Here is a tiny trained network, its code and every weight. The questions are about switching its units off for an input and a target symbol, where a switched-off unit gives its printed mean instead of its output.

import numpy as np


def w(rows, s, z=0):
    codes = np.array(rows[::2]) - 128.0
    scale = np.full(codes.shape[1], s)
    scale[-1] = z or s
    return codes * scale


def f(y):
    return y / 2 * (1 + np.tanh(0.7978845608 * (y + 0.044715 * y**3)))


def softmax(a):
    e = np.exp(a - a.max(-1, keepdims=True))
    return e / e.sum(-1, keepdims=True)


def log_softmax(a):
    a = a - a.max(-1, keepdims=True)
    return a - np.log(np.exp(a).sum(-1, keepdims=True))


def net(x, mask):
    ids = ['ΓΛαβεημξπτφψ'.index(c) for c in x.split()]
    T = len(ids)
    res = E[ids] + P[:T]
    q, k, v = (res @ M[0].T for M in (Q, K, V))
    z = softmax(np.where(np.tri(T) > 0, q @ k.T / 4**0.5, -1e9)) @ v
    res = res + np.where(mask[0], z, O[0][:, -1]) @ O[0][:, :-1]
    y = f(res @ A[0][:, :-1].T + A[0][:, -1])
    res = res + np.where(mask[1:17], y, B[0][:, -1]) @ B[0][:, :-1]
    return log_softmax(res[-1] @ U[:, :-1].T + U[:, -1])


Q, K, V, O, A, B = {}, {}, {}, {}, {}, {}
E = w([
[80,42,85],'Γ',
[43,117,94],'Λ',
[167,194,33],'α',
[102,79,122],'β',
[113,60,135],'ε',
[238,249,74],'η',
[67,166,96],'μ',
[192,129,93],'ξ',
[110,89,169],'π',
[91,139,55],'τ',
[174,109,41],'φ',
[56,122,162],'ψ',
],0.021)
P = w([
[187,86,160],'0',
[74,167,133],'1',
[95,205,254],'2',
[186,86,160],'3',
[57,148,104],'4',
[84,190,220],'5',
[193,89,166],'6',
[64,151,111],'7',
[76,174,196],'8',
[193,87,164],'9',
[61,146,105],'10',
[52,149,159],'11',
[194,92,170],'12',
[55,147,99],'13',
],0.0085)
Q[0] = w([
[213,72,165],'h0',
[109,3,113],'h0',
[177,166,38],'h0',
[38,195,205],'h0',
],0.013)
K[0] = w([
[223,98,149],'h0',
[78,3,138],'h0',
[161,154,32],'h0',
[67,191,205],'h0',
],0.012)
V[0] = w([
[78,125,151],'h0',
[107,167,156],'h0',
[55,255,39],'h0',
[197,39,184],'h0',
],0.0048)
O[0] = w([
[57,28,164,136],'h0',
[57,102,141,124],'h0',
[49,101,1,251],'h0',
[207,182,206,38],'h0',
],0.0034,0.0024)
A[0] = w([
[31,120,208,171],'n0',
[216,28,173,162],'n1',
[79,161,132,7],'n2',
[146,175,128,87],'n3',
[85,146,82,247],'n4',
[42,249,104,42],'n5',
[156,104,148,108],'n6',
[111,110,96,47],'n7',
[128,182,83,30],'n8',
[128,140,137,76],'n9',
[118,25,111,71],'n10',
[186,152,130,160],'n11',
[132,76,212,91],'n12',
[154,104,147,113],'n13',
[240,65,106,2],'n14',
[152,91,152,65],'n15',
],0.015,0.0046)
B[0] = w([
[136,116,67,243],'n0',
[5,118,126,194],'n1',
[204,163,121,146],'n2',
[86,109,147,143],'n3',
[62,195,150,245],'n4',
[163,59,158,237],'n5',
[183,205,102,134],'n6',
[170,144,148,144],'n7',
[179,106,89,179],'n8',
[150,124,136,118],'n9',
[194,113,149,179],'n10',
[81,190,137,164],'n11',
[202,190,209,176],'n12',
[149,164,111,134],'n13',
[232,41,95,169],'n14',
[191,175,124,135],'n15',
],0.026,0.011)
U = w([
[160,213,49,196],'Γ',
[109,131,201,232],'Λ',
[175,77,179,177],'α',
[64,197,54,174],'β',
[4,85,167,161],'ε',
[255,181,194,11],'η',
[182,59,115,40],'μ',
[22,239,96,88],'ξ',
[98,113,58,173],'π',
[196,195,107,192],'τ',
[249,146,82,2],'φ',
[135,228,156,157],'ψ',
],0.0098,0.008)

Each question gives the input, a string of symbols that net reads in full, and the target symbol t.
The units are the heads (4 rows each of Q, K, V and O) and the neurons (one row each of A and B). Each row of codes is followed by its name. A weight is (code - 128) times the scale printed after its matrix; where a second scale follows, it is the last column's (O, A, B and U).
mask holds one flag per unit, heads first, then neurons. A switched-off unit (its flag False) gives its mean, the last column of its rows in O or B, instead of its output. The means were averaged over made-up inputs and are rounded, as every weight is.
A unit's drop is (log p(t) with every unit on - log p(t) with that unit switched off) / (log p(t) with every unit on - log p(t) with every unit switched off).
The circuit of an input: a set's keep is (log p(t) with only the set's units on - log p(t) with every unit switched off) / (log p(t) with every unit on - log p(t) with every unit switched off). Starting from the 12 units with the biggest drops (on a tie, the unit counted first), units are removed one at a time, each time the one whose removal leaves the highest keep (on an exact tie, the one counted first), for as long as the keep stays at least 0.8.
circuit, biggest first: the units of the circuit, biggest drop first
unit that matters most: the unit with the biggest drop
k most important neurons: the k neurons with the biggest drops, biggest first
drop of u: that unit's drop, to one decimal
input Λ ξ μ μ β ψ ε τ ε β τ, target Λ: circuit, biggest first -> n5; n0
input α α α ε η π η μ η ψ, target τ: circuit, biggest first -> n12; n0; n5; h0
input α π η η η Λ, target π: unit that matters most -> n0
input π π φ, target β: circuit, biggest first -> n5; n12
input η α μ τ ε Λ η η φ ξ μ τ φ π, target Γ: circuit, biggest first -> n5; n1
input Γ π π β Γ ψ, target φ: 3 most important neurons -> n0; n1; n2
input μ Λ ε μ π τ, target ε: circuit, biggest first -> n5; n4; n12
input φ ψ α ψ Λ μ π Γ α φ Γ π, target τ: 3 most important neurons -> n12; n0; n5
input ψ ξ μ π η α, target α: 2 most important neurons -> n5; n8
input Γ τ η, target Λ: circuit, biggest first -> n3; n0
input ξ μ η μ α β, target Γ: 3 most important neurons -> n5; n0; n1
input τ η μ μ τ, target Λ: 3 most important neurons -> n5; n4; n0
input ε β α Λ ε μ ξ, target π: 4 most important neurons -> n14; n1; n11; n4
input η μ ξ π τ α μ, target ε: most important neuron -> n5
input ε β ε μ φ π, target η: 2 most important neurons -> n12; n4
input η μ ξ ε τ ε μ η φ, target β: 4 most important neurons -> n5; n12; n10; n2
input η τ η ε β μ η τ Λ, target π: 4 most important neurons -> n0; n5; n12; n4
input Γ α ξ, target ξ: 2 most important neurons -> n5; n14
input Γ ε μ, target μ: drop of n5 -> 2.1
input ξ ψ τ ε η η Λ β η τ, target ξ: drop of n4 -> 0.1
input μ η Γ ξ Λ η α ε α Λ ξ, target β: drop of n9 -> 0.0
input ξ ε ψ ψ β ξ μ, target ε: unit that matters most -> n12
